Here is a tiny trained network, its code and every weight. The questions are about switching its units off for an input and a target symbol, where a switched-off unit gives its printed mean instead of its output.

import numpy as np


def w(rows, s, z=0):
    codes = np.array(rows[::2]) - 128.0
    scale = np.full(codes.shape[1], s)
    scale[-1] = z or s
    return codes * scale


def f(y):
    return np.maximum(y, 0)


def softmax(a):
    e = np.exp(a - a.max(-1, keepdims=True))
    return e / e.sum(-1, keepdims=True)


def log_softmax(a):
    a = a - a.max(-1, keepdims=True)
    return a - np.log(np.exp(a).sum(-1, keepdims=True))


def net(x, mask):
    ids = ['αβεζηλξπφψω'.index(c) for c in x.split()]
    T = len(ids)
    res = E[ids] + P[:T]
    u = 0
    for l in range(3):
        r = res
        for j in range(2):
            rows = slice(3 * j, 3 * j + 3)
            q, k, v = (r @ M[l][rows].T for M in (Q, K, V))
            z = softmax(np.where(np.tri(T) > 0, q @ k.T / 3**0.5, -1e9)) @ v
            o = O[l][rows]
            res = res + np.where(mask[u + j], z, o[:, -1]) @ o[:, :-1]
        u += 2
        y = f(res @ A[l][:, :-1].T + A[l][:, -1])
        res = res + np.where(mask[u : u + 8], y, B[l][:, -1]) @ B[l][:, :-1]
        u += 8
    return log_softmax(res[-1] @ U[:, :-1].T + U[:, -1])


Q, K, V, O, A, B = {}, {}, {}, {}, {}, {}
E = w([
[185,106,105],'α',
[17,249,155],'β',
[176,73,70],'ε',
[128,114,137],'ζ',
[126,99,189],'η',
[144,108,89],'λ',
[140,107,107],'ξ',
[105,72,149],'π',
[48,192,115],'φ',
[184,29,97],'ψ',
[146,99,131],'ω',
],0.013)
P = w([
[223,50,94],'0',
[95,133,83],'1',
[2,25,159],'2',
[106,211,54],'3',
[146,114,92],'4',
[10,65,63],'5',
[159,174,47],'6',
[176,94,68],'7',
[136,4,230],'8',
[156,189,77],'9',
[161,127,143],'10',
],0.0083)
Q[0] = w([
[119,140,204],'L0H1',
[225,124,76],'L0H1',
[20,69,252],'L0H1',
[254,71,67],'L0H2',
[121,97,161],'L0H2',
[170,70,227],'L0H2',
],0.0093)
K[0] = w([
[177,208,155],'L0H1',
[114,142,164],'L0H1',
[73,156,166],'L0H1',
[104,155,2],'L0H2',
[147,172,113],'L0H2',
[37,132,218],'L0H2',
],0.0098)
V[0] = w([
[3,61,6],'L0H1',
[170,121,124],'L0H1',
[253,192,125],'L0H1',
[95,187,46],'L0H2',
[198,96,236],'L0H2',
[33,122,16],'L0H2',
],0.005)
O[0] = w([
[103,119,200,254],'L0H1',
[128,149,157,107],'L0H1',
[182,142,188,49],'L0H1',
[167,195,148,144],'L0H2',
[154,254,53,83],'L0H2',
[108,175,170,195],'L0H2',
],0.007,0.0034)
A[0] = w([
[182,122,88,35],'L0N1',
[99,133,9,126],'L0N2',
[154,131,143,2],'L0N3',
[112,48,107,196],'L0N4',
[71,180,194,170],'L0N5',
[85,154,213,226],'L0N6',
[133,208,141,141],'L0N7',
[148,199,112,134],'L0N8',
],0.012,0.0069)
B[0] = w([
[60,170,166,133],'L0N1',
[171,57,210,177],'L0N2',
[40,180,94,128],'L0N3',
[76,222,214,231],'L0N4',
[186,50,44,245],'L0N5',
[65,146,2,254],'L0N6',
[119,157,25,182],'L0N7',
[100,203,55,162],'L0N8',
],0.0066,0.0085)
Q[1] = w([
[119,41,156],'L1H1',
[115,151,196],'L1H1',
[164,150,176],'L1H1',
[68,246,107],'L1H2',
[197,168,118],'L1H2',
[227,129,165],'L1H2',
],0.011)
K[1] = w([
[99,76,130],'L1H1',
[88,93,172],'L1H1',
[96,146,156],'L1H1',
[254,164,35],'L1H2',
[123,98,48],'L1H2',
[148,105,212],'L1H2',
],0.0078)
V[1] = w([
[185,35,101],'L1H1',
[143,160,107],'L1H1',
[169,79,142],'L1H1',
[166,47,125],'L1H2',
[202,254,166],'L1H2',
[43,143,36],'L1H2',
],0.0063)
O[1] = w([
[65,139,179,112],'L1H1',
[105,157,185,140],'L1H1',
[52,185,132,94],'L1H1',
[87,91,159,100],'L1H2',
[254,96,84,82],'L1H2',
[129,124,167,248],'L1H2',
],0.0053,0.014)
A[1] = w([
[255,174,119,83],'L1N1',
[126,188,206,202],'L1N2',
[128,141,96,209],'L1N3',
[143,190,126,166],'L1N4',
[109,84,49,125],'L1N5',
[99,127,156,8],'L1N6',
[89,132,87,140],'L1N7',
[163,201,145,4],'L1N8',
],0.013,0.0019)
B[1] = w([
[2,142,93,134],'L1N1',
[118,56,107,168],'L1N2',
[153,76,119,190],'L1N3',
[42,137,154,153],'L1N4',
[182,105,166,254],'L1N5',
[125,139,84,147],'L1N6',
[153,104,151,238],'L1N7',
[32,84,209,129],'L1N8',
],0.0084,0.0095)
Q[2] = w([
[234,177,168],'L2H1',
[107,200,173],'L2H1',
[123,89,184],'L2H1',
[88,185,123],'L2H2',
[247,84,74],'L2H2',
[154,162,148],'L2H2',
],0.012)
K[2] = w([
[114,147,108],'L2H1',
[121,218,11],'L2H1',
[72,186,98],'L2H1',
[134,218,176],'L2H2',
[148,31,155],'L2H2',
[156,72,85],'L2H2',
],0.011)
V[2] = w([
[51,99,215],'L2H1',
[148,38,254],'L2H1',
[119,105,209],'L2H1',
[101,155,75],'L2H2',
[149,224,207],'L2H2',
[134,125,174],'L2H2',
],0.0073)
O[2] = w([
[71,165,169,199],'L2H1',
[161,79,195,197],'L2H1',
[155,53,220,153],'L2H1',
[1,131,94,132],'L2H2',
[89,71,16,3],'L2H2',
[134,130,120,114],'L2H2',
],0.0088,0.0067)
A[2] = w([
[57,164,147,104],'L2N1',
[228,187,94,127],'L2N2',
[105,180,156,255],'L2N3',
[164,153,197,196],'L2N4',
[155,1,170,141],'L2N5',
[162,146,191,149],'L2N6',
[64,138,75,6],'L2N7',
[172,87,155,111],'L2N8',
],0.0095,0.0049)
B[2] = w([
[84,161,178,158],'L2N1',
[1,166,25,142],'L2N2',
[187,39,102,206],'L2N3',
[167,131,7,228],'L2N4',
[156,229,215,254],'L2N5',
[150,148,38,202],'L2N6',
[91,111,156,130],'L2N7',
[123,170,168,171],'L2N8',
],0.0073,0.0091)
U = w([
[46,137,215,102],'α',
[128,249,44,197],'β',
[183,103,133,86],'ε',
[139,83,130,36],'ζ',
[153,66,136,122],'η',
[126,126,137,8],'λ',
[129,119,135,51],'ξ',
[80,255,148,3],'π',
[169,62,126,80],'φ',
[176,186,226,203],'ψ',
[168,26,137,185],'ω',
],0.0095,0.003)

Each question gives the input, a string of symbols that net reads in full, and the target symbol t.
The units are the heads (3 rows each of Q, K, V and O) and the neurons (one row each of A and B). Each row of codes is followed by its name. A weight is (code - 128) times the scale printed after its matrix; where a second scale follows, it is the last column's (O, A, B and U).
mask holds one flag per unit, layer by layer, with each layer's heads first. A switched-off unit (its flag False) gives its mean, the last column of its rows in O or B, instead of its output. The means were averaged over made-up inputs and are rounded, as every weight is.
A unit's drop is (log p(t) with every unit on - log p(t) with that unit switched off) / (log p(t) with every unit on - log p(t) with every unit switched off).
unit that matters most: the unit with the biggest drop
k most important neurons: the k neurons with the biggest drops, biggest first
k most important neurons of layer l: the k neurons of layer l with the biggest drops, biggest first
drop when u is switched off: that unit's drop, to one decimal
input β β ζ, target α: unit that matters most	L0N4
input ψ λ ω β β α β β β β β, target β: 3 most important neurons of layer 1	(L1N5 L1N7 L1N1)
input η φ α β β ω, target α: 2 most important neurons of layer 1	(L1N5 L1N2)
input η ω β ω ε ε, target ψ: 2 most important neurons	(L0N6 L0N2)
input β β η φ ω ε ω β π, target α: 3 most important neurons	(L1N5 L0N4 L2N1)
input β β β ψ φ α, target α: 2 most important neurons of layer 0	(L0N5 L0N4)
input ε β β α, target α: 2 most important neurons	(L1N1 L0N6)
input β η β η ψ β β ψ, target ψ: 2 most important neurons of layer 1	(L1N2 L1N5)
input η ω π β ψ ε, target α: 2 most important neurons	(L1N5 L1N7)
input η ε ξ, target α: 3 most important neurons of layer 1	(L1N5 L1N3 L1N7)
input ψ β ψ β ψ ε ε β π, target α: 2 most important neurons	(L1N5 L2N1)
input β ψ λ, target α: 2 most important neurons	(L1N5 L0N4)
input η ω β η ψ ψ, target ψ: 2 most important neurons	(L0N6 L2N5)
input ω ε ψ β ζ β, target ψ: unit that matters most	L0N5
input ψ ζ ω β β β, target ψ: 2 most important neurons	(L0N5 L2N5)
input ζ β η, target α: 3 most important neurons of layer 2	(L2N1 L2N4 L2N6)
input ψ ε β β ψ ψ β ψ η, target α: drop when L2N4 is switched off	-0.1
input ε β ψ, target α: drop when L0H1 is switched off	0.1
input ω ξ λ, target α: drop when L1N3 is switched off	0.2
input ε π β ψ ψ ψ ε β ξ, target α: drop when L2N4 is switched off	0.0
input ψ ε ε β β ε, target ψ: unit that matters most	L0N6
